Below are the code and all the weights of a small trained network. Each question names an input and a class and asks about switching units off, where a switched-off unit gives its printed mean instead of its output.

import numpy as np


def w(rows, s, z=0):
    codes = np.array(rows[::2]) - 128.0
    scale = np.full(codes.shape[1], s)
    scale[-1] = z or s
    return codes * scale


def f(y):
    return np.maximum(y, 0)


def log_softmax(a):
    a = a - a.max(-1, keepdims=True)
    return a - np.log(np.exp(a).sum(-1, keepdims=True))


def net(x, mask):
    res = np.array(x, float).reshape(1, 5) / 4 @ E
    y = f(res @ A[0][:, :-1].T + A[0][:, -1])
    res = res + np.where(mask, y, B[0][:, -1]) @ B[0][:, :-1]
    return log_softmax(res[-1] @ U[:, :-1].T + U[:, -1])


A, B = {}, {}
E = w([
[126,157,185,70,63,161,205,147],'x0',
[116,111,58,108,182,141,217,130],'x1',
[160,167,62,100,132,170,71,173],'x2',
[104,160,112,171,103,226,147,73],'x3',
[114,59,185,130,140,245,120,189],'x4',
],0.013)
A[0] = w([
[74,149,174,122,12,128,142,172,173],'n0',
[91,100,123,196,234,135,93,134,29],'n1',
[102,215,87,102,103,58,144,75,48],'n2',
[111,70,116,187,169,112,129,96,128],'n3',
[114,46,171,138,167,209,107,185,84],'n4',
[152,106,81,196,181,144,108,142,66],'n5',
[191,95,157,87,141,22,90,202,149],'n6',
[158,70,153,132,149,190,162,197,77],'n7',
[60,204,126,209,87,207,80,88,148],'n8',
[101,45,56,2,207,87,186,176,136],'n9',
[80,124,27,147,137,192,202,87,81],'n10',
[189,175,108,145,101,152,80,154,191],'n11',
[63,91,152,151,160,156,126,177,1],'n12',
[204,143,79,123,49,161,34,216,100],'n13',
[81,95,203,204,53,77,106,105,148],'n14',
[107,111,107,184,153,124,57,94,137],'n15',
[122,71,131,163,194,113,245,100,178],'n16',
[137,156,134,21,80,169,219,150,89],'n17',
[179,165,38,63,157,167,138,154,111],'n18',
[136,84,146,110,122,93,117,224,130],'n19',
],0.0099,0.0033)
B[0] = w([
[125,188,113,90,76,89,128,168,206],'n0',
[51,136,80,115,91,92,101,173,191],'n1',
[165,216,45,221,177,50,206,176,229],'n2',
[98,146,177,84,127,103,109,163,180],'n3',
[235,236,126,178,167,66,190,148,236],'n4',
[23,135,144,94,91,43,99,163,185],'n5',
[97,132,213,191,64,207,142,118,248],'n6',
[166,232,115,177,169,147,123,191,209],'n7',
[128,69,176,172,37,170,148,114,232],'n8',
[150,152,132,134,37,170,73,56,249],'n9',
[171,117,172,151,46,207,68,107,224],'n10',
[129,184,179,102,170,161,103,98,194],'n11',
[130,140,116,173,176,88,201,162,174],'n12',
[123,166,155,58,173,176,169,106,225],'n13',
[131,148,255,53,216,130,57,89,215],'n14',
[111,162,141,124,91,51,100,165,198],'n15',
[156,161,186,36,173,164,100,100,233],'n16',
[52,153,79,100,96,108,67,224,227],'n17',
[96,196,194,83,228,162,152,78,206],'n18',
[142,92,145,197,30,236,156,122,195],'n19',
],0.0078,0.013)
U = w([
[21,146,95,91,87,87,85,248,70],'0',
[187,170,94,216,167,90,177,147,168],'1',
[121,124,139,203,43,171,125,84,70],'2',
[168,149,139,85,126,140,73,100,254],'3',
[103,154,164,42,217,147,136,96,128],'4',
[133,123,119,104,126,131,111,145,199],'5',
[154,67,25,81,134,143,118,126,79],'6',
[114,91,120,155,211,127,193,116,73],'7',
],0.012,0.0063)

Each question gives the input, the list of numbers given to net, and the class t.
The units are the neurons (one row each of A and B). Each row of codes is followed by its name. A weight is (code - 128) times the scale printed after its matrix; where a second scale follows, it is the last column's (A, B and U).
mask holds one flag per neuron, in row order. A switched-off neuron (its flag False) gives its mean, the last column of its row in B, instead of its output. The means were averaged over made-up inputs and are rounded, as every weight is.
A unit's drop is (log p(t) with every unit on - log p(t) with that unit switched off) / (log p(t) with every unit on - log p(t) with every unit switched off).
The circuit of an input: a set's keep is (log p(t) with only the set's units on - log p(t) with every unit switched off) / (log p(t) with every unit on - log p(t) with every unit switched off). Starting from the 12 units with the biggest drops (on a tie, the unit counted first), units are removed one at a time, each time the one whose removal leaves the highest keep (on an exact tie, the one counted first), for as long as the keep stays at least 0.8.
units of the circuit, in order: the units of the circuit, biggest drop first
top k neurons: the k neurons with the biggest drops, biggest first
drop when u is switched off: that unit's drop, to one decimal
input [-5,-6,-7,5,0], class 4: top 2 neurons => (n14 n9)
input [6,-8,-5,5,8], class 1: units of the circuit, in order => (n4 n7)
input [3,1,5,-3,-4], class 4: top 2 neurons => (n18 n4)
input [-6,0,8,-1,-7], class 4: units of the circuit, in order => (n18)
input [6,4,8,7,-1], class 4: top 4 neurons => (n18 n9 n6 n19)
input [-1,2,6,-2,4], class 4: top 3 neurons => (n18 n2 n13)
input [-6,-6,8,4,2], class 4: top 2 neurons => (n13 n11)
input [-7,3,4,7,-1], class 0: top 2 neurons => (n5 n1)
input [-1,-5,-6,-6,3], class 2: top 2 neurons => (n6 n19)
input [5,5,2,-6,3], class 2: top 2 neurons => (n9 n19)
input [-4,4,4,7,-6], class 2: top 3 neurons => (n10 n4 n8)
input [0,6,-3,1,1], class 3: units of the circuit, in order => (n10 n16 n9)
input [-2,6,-1,2,-1], class 3: units of the circuit, in order => (n10 n16)
input [-6,7,-1,-3,2], class 3: units of the circuit, in order => (n9)
input [-1,-4,8,-5,-8], class 1: top 3 neurons => (n2 n14 n16)
input [4,-8,-8,4,-7], class 3: units of the circuit, in order => (n14 n18)
input [7,2,-8,-8,-3], class 2: top 3 neurons => (n6 n9 n19)
input [2,-3,-4,3,5], class 1: units of the circuit, in order => (n4 n9)
input [-5,8,-5,-5,-2], class 3: top 3 neurons => (n16 n9 n8)
input [-4,-2,-1,4,-5], class 1: units of the circuit, in order => (n2)
input [-5,8,-3,-4,4], class 3: units of the circuit, in order => (n9 n16)
input [2,-4,-6,3,5], class 4: drop when n19 is switched off => 0.1
input [-8,0,-7,-3,0], class 0: drop when n0 is switched off => 0.0
